Here is a tiny trained network, its code and every weight. The questions are about switching its units off for an input and a target symbol, where a switched-off unit gives its printed mean instead of its output.

import numpy as np


def w(rows, s, z=0):
    codes = np.array(rows[::2]) - 128.0
    scale = np.full(codes.shape[1], s)
    scale[-1] = z or s
    return codes * scale


def norm(h):
    return h / np.sqrt((h * h).mean(-1, keepdims=True) + 1e-5)


def softmax(a):
    e = np.exp(a - a.max(-1, keepdims=True))
    return e / e.sum(-1, keepdims=True)


def log_softmax(a):
    a = a - a.max(-1, keepdims=True)
    return a - np.log(np.exp(a).sum(-1, keepdims=True))


def net(x, mask):
    ids = ['ΔΛΨαγεζημστφ'.index(c) for c in x.split()]
    T = len(ids)
    res = E[ids] + P[:T]
    u = 0
    for l in range(3):
        r = norm(res)
        for j in range(2):
            rows = slice(2 * j, 2 * j + 2)
            q, k, v = (r @ M[l][rows].T for M in (Q, K, V))
            z = softmax(np.where(np.tri(T) > 0, q @ k.T / 2**0.5, -1e9)) @ v
            o = O[l][rows]
            res = res + np.where(mask[u + j], z, o[:, -1]) @ o[:, :-1]
        u += 2
    return log_softmax(norm(res)[-1] @ U[:, :-1].T + U[:, -1])


Q, K, V, O = {}, {}, {}, {}
E = w([
[105,133,91,69,135,90,104,107,141,105,144,118],'Δ',
[94,143,106,161,134,79,113,99,146,95,127,93],'Λ',
[32,99,108,117,74,184,157,138,145,145,103,36],'Ψ',
[43,61,84,138,120,184,100,99,104,253,180,134],'α',
[108,182,23,187,130,84,86,159,133,132,150,122],'γ',
[149,97,62,129,119,86,119,125,115,142,108,129],'ε',
[146,153,104,145,107,174,153,99,118,118,243,104],'ζ',
[140,139,124,109,69,142,127,116,198,140,150,184],'η',
[87,186,116,101,141,128,143,100,122,146,122,104],'μ',
[118,80,128,196,189,76,155,172,122,152,177,153],'σ',
[228,152,160,112,114,97,128,137,169,229,142,65],'τ',
[138,130,88,131,86,127,183,181,141,106,179,137],'φ',
],0.029)
P = w([
[116,230,250,129,58,117,45,193,104,102,137,80],'0',
[93,126,126,74,100,98,116,169,127,192,160,83],'1',
[97,129,119,103,125,112,112,176,139,167,160,76],'2',
[117,121,143,92,113,120,127,160,122,166,152,86],'3',
[119,110,135,91,127,124,131,143,133,158,147,92],'4',
[124,109,125,109,131,131,136,139,129,143,134,96],'5',
[124,101,117,116,136,125,144,120,135,128,126,115],'6',
[155,101,118,114,138,131,155,112,130,122,124,127],'7',
[167,103,123,118,156,138,145,117,131,120,124,141],'8',
[199,129,112,137,146,133,136,124,113,127,132,137],'9',
],0.012)
Q[0] = w([
[86,47,149,147,140,243,98,122,82,121,190,99],'0.h0',
[105,143,54,112,100,160,76,86,51,84,85,71],'0.h0',
[99,163,109,84,191,85,29,102,8,74,51,140],'0.h1',
[148,170,148,98,96,113,199,231,191,64,87,101],'0.h1',
],0.015)
K[0] = w([
[140,98,106,124,222,166,205,76,57,58,52,166],'0.h0',
[108,122,172,135,65,170,22,166,55,85,108,71],'0.h0',
[57,178,107,80,79,79,8,129,126,171,51,101],'0.h1',
[57,80,178,98,106,115,194,216,135,85,160,71],'0.h1',
],0.017)
V[0] = w([
[164,77,74,114,116,150,67,55,111,98,192,54],'0.h0',
[189,50,113,136,55,115,118,201,167,74,109,114],'0.h0',
[167,153,100,109,107,123,254,202,146,37,76,149],'0.h1',
[150,139,121,154,100,95,211,96,181,131,251,137],'0.h1',
],0.019)
O[0] = w([
[66,152,81,85,23,108,234,105,97,220,140,137,164],'0.h0',
[96,52,149,85,99,101,82,177,2,165,67,159,138],'0.h0',
[30,243,182,120,107,173,191,122,123,35,125,88,8],'0.h1',
[123,73,163,47,148,147,95,96,147,76,168,51,244],'0.h1',
],0.0089,0.012)
Q[1] = w([
[141,207,69,79,202,3,100,125,138,114,102,137],'1.h0',
[195,134,174,165,172,131,186,163,148,144,80,123],'1.h0',
[119,124,174,179,120,163,198,111,90,171,155,205],'1.h1',
[125,198,50,98,176,18,137,59,109,97,57,177],'1.h1',
],0.024)
K[1] = w([
[152,249,197,129,152,27,71,150,104,163,234,153],'1.h0',
[93,125,86,102,173,123,113,202,148,190,87,16],'1.h0',
[45,88,56,82,155,166,90,91,111,196,145,105],'1.h1',
[143,226,136,150,57,81,52,160,238,127,8,146],'1.h1',
],0.02)
V[1] = w([
[143,156,73,64,163,138,192,171,89,155,170,128],'1.h0',
[156,121,108,83,137,4,182,150,125,59,79,167],'1.h0',
[120,204,181,79,79,124,63,147,172,204,115,158],'1.h1',
[143,159,145,149,168,148,136,118,103,199,100,18],'1.h1',
],0.022)
O[1] = w([
[167,178,124,159,146,40,88,185,117,87,92,92,124],'1.h0',
[182,91,115,183,94,155,75,21,120,121,174,8,115],'1.h0',
[116,80,156,127,90,31,200,112,162,39,186,186,249],'1.h1',
[152,132,149,168,171,113,219,79,73,228,126,103,105],'1.h1',
],0.011,0.016)
Q[2] = w([
[83,115,20,100,144,85,86,89,148,192,217,157],'2.h0',
[157,160,20,124,191,68,156,98,70,41,168,154],'2.h0',
[169,242,40,111,106,147,83,27,172,155,51,214],'2.h1',
[156,123,173,95,63,193,99,206,252,230,93,77],'2.h1',
],0.018)
K[2] = w([
[143,70,253,161,86,117,110,116,153,155,130,190],'2.h0',
[150,201,139,174,58,111,146,106,166,151,145,210],'2.h0',
[125,120,76,104,196,58,94,29,166,151,45,152],'2.h1',
[139,179,51,60,181,213,118,124,96,116,104,63],'2.h1',
],0.022)
V[2] = w([
[101,155,139,161,21,138,133,218,89,178,223,208],'2.h0',
[160,90,142,63,48,119,138,94,153,170,29,141],'2.h0',
[202,129,95,151,155,113,117,144,93,160,228,108],'2.h1',
[197,156,111,65,77,141,88,73,192,183,7,159],'2.h1',
],0.019)
O[2] = w([
[105,172,240,85,87,221,133,112,150,112,65,55,244],'2.h0',
[131,128,107,250,166,193,105,92,164,78,81,142,185],'2.h0',
[85,200,105,125,156,163,53,112,73,90,98,128,150],'2.h1',
[91,84,227,137,61,74,123,72,219,146,133,208,46],'2.h1',
],0.011)
U = w([
[132,135,82,143,86,61,114,119,130,75,156,107,39],'Δ',
[84,116,105,136,112,186,158,49,113,151,198,113,12],'Λ',
[255,103,175,159,140,136,163,151,147,171,132,63,187],'Ψ',
[143,176,130,151,170,156,69,107,227,126,113,99,158],'α',
[88,176,143,65,131,161,128,167,70,93,141,85,107],'γ',
[65,100,153,177,70,130,88,129,46,129,71,139,156],'ε',
[63,144,85,126,94,106,192,184,167,148,47,138,91],'ζ',
[127,73,183,107,147,164,115,152,175,60,139,172,69],'η',
[127,183,130,124,200,118,149,141,160,131,190,175,253],'μ',
[137,118,109,94,53,100,74,112,128,224,116,161,237],'σ',
[76,129,151,154,194,117,155,92,66,87,104,179,128],'τ',
[139,81,106,142,217,137,50,172,90,104,96,123,219],'φ',
],0.0096,0.0015)

Each question gives the input, a string of symbols that net reads in full, and the target symbol t.
The units are the heads (2 rows each of Q, K, V and O). Each row of codes is followed by its name. A weight is (code - 128) times the scale printed after its matrix; where a second scale follows, it is the last column's (O and U).
mask holds one flag per head, layer by layer. A switched-off head (its flag False) gives its mean, the last column of its rows in O, instead of its output. The means were averaged over made-up inputs and are rounded, as every weight is.
A unit's drop is (log p(t) with every unit on - log p(t) with that unit switched off) / (log p(t) with every unit on - log p(t) with every unit switched off).
The circuit of an input: a set's keep is (log p(t) with only the set's units on - log p(t) with every unit switched off) / (log p(t) with every unit on - log p(t) with every unit switched off). Starting from all 6 units, units are removed one at a time, each time the one whose removal leaves the highest keep (on an exact tie, the one counted first), for as long as the keep stays at least 0.8.
circuit, biggest first: the units of the circuit, biggest drop first
most important unit: the unit with the biggest drop
heads that matter: for each layer, one digit per head in row order, 1 if its drop is at least 0.15 and else 0, layers parted by /
input φ γ φ ζ, target Ψ: heads that matter -> 11 / 01 / 01
input γ μ σ η γ η γ η, target σ: circuit, biggest first -> (1.h1 2.h0)
input τ φ Δ Ψ μ, target τ: most important unit -> 1.h1
input σ μ Δ γ Δ Δ, target σ: circuit, biggest first -> (1.h1 2.h0 2.h1)
input γ η Δ γ α μ Δ, target γ: heads that matter -> 01 / 00 / 11
input τ Δ η Λ Λ α γ, target τ: circuit, biggest first -> (1.h1 2.h1)
input α η γ σ Ψ ζ η, target φ: circuit, biggest first -> (0.h1 2.h0 1.h1)
input α η Δ, target α: circuit, biggest first -> (0.h0 2.h0)
input Λ α τ Δ γ Λ Ψ, target ζ: heads that matter -> 00 / 10 / 00
input γ Δ Δ α γ Δ φ Δ, target γ: circuit, biggest first -> (2.h0 2.h1)
input Δ Δ ε γ γ Δ μ Ψ ε, target Δ: circuit, biggest first -> (1.h0 1.h1 0.h0)
input γ γ ε Δ γ γ Δ σ, target φ: circuit, biggest first -> (1.h1 2.h0)
input η Λ σ α, target φ: heads that matter -> 11 / 01 / 00
input η α η Δ ε γ ζ, target γ: most important unit -> 0.h1
input α η η Δ Δ η η Δ, target α: circuit, biggest first -> (0.h0 0.h1 1.h1)
input Δ η Δ η Δ η Δ α Δ, target Δ: heads that matter -> 01 / 11 / 00
input Δ σ ε Δ η Λ Δ η μ, target Δ: heads that matter -> 00 / 11 / 00
input Λ α σ μ Δ, target Λ: heads that matter -> 00 / 10 / 00
input Δ Δ η σ Ψ Δ η, target σ: circuit, biggest first -> (1.h1 2.h1)
input σ Δ Δ α η μ, target σ: most important unit -> 0.h0
input ζ μ Λ Λ Δ η η Δ Δ, target ζ: heads that matter -> 11 / 10 / 00
input α Δ Δ Δ τ η Δ α μ, target α: heads that matter -> 11 / 00 / 00
input Δ ε γ Δ Δ Δ α, target σ: circuit, biggest first -> (0.h1 0.h0)
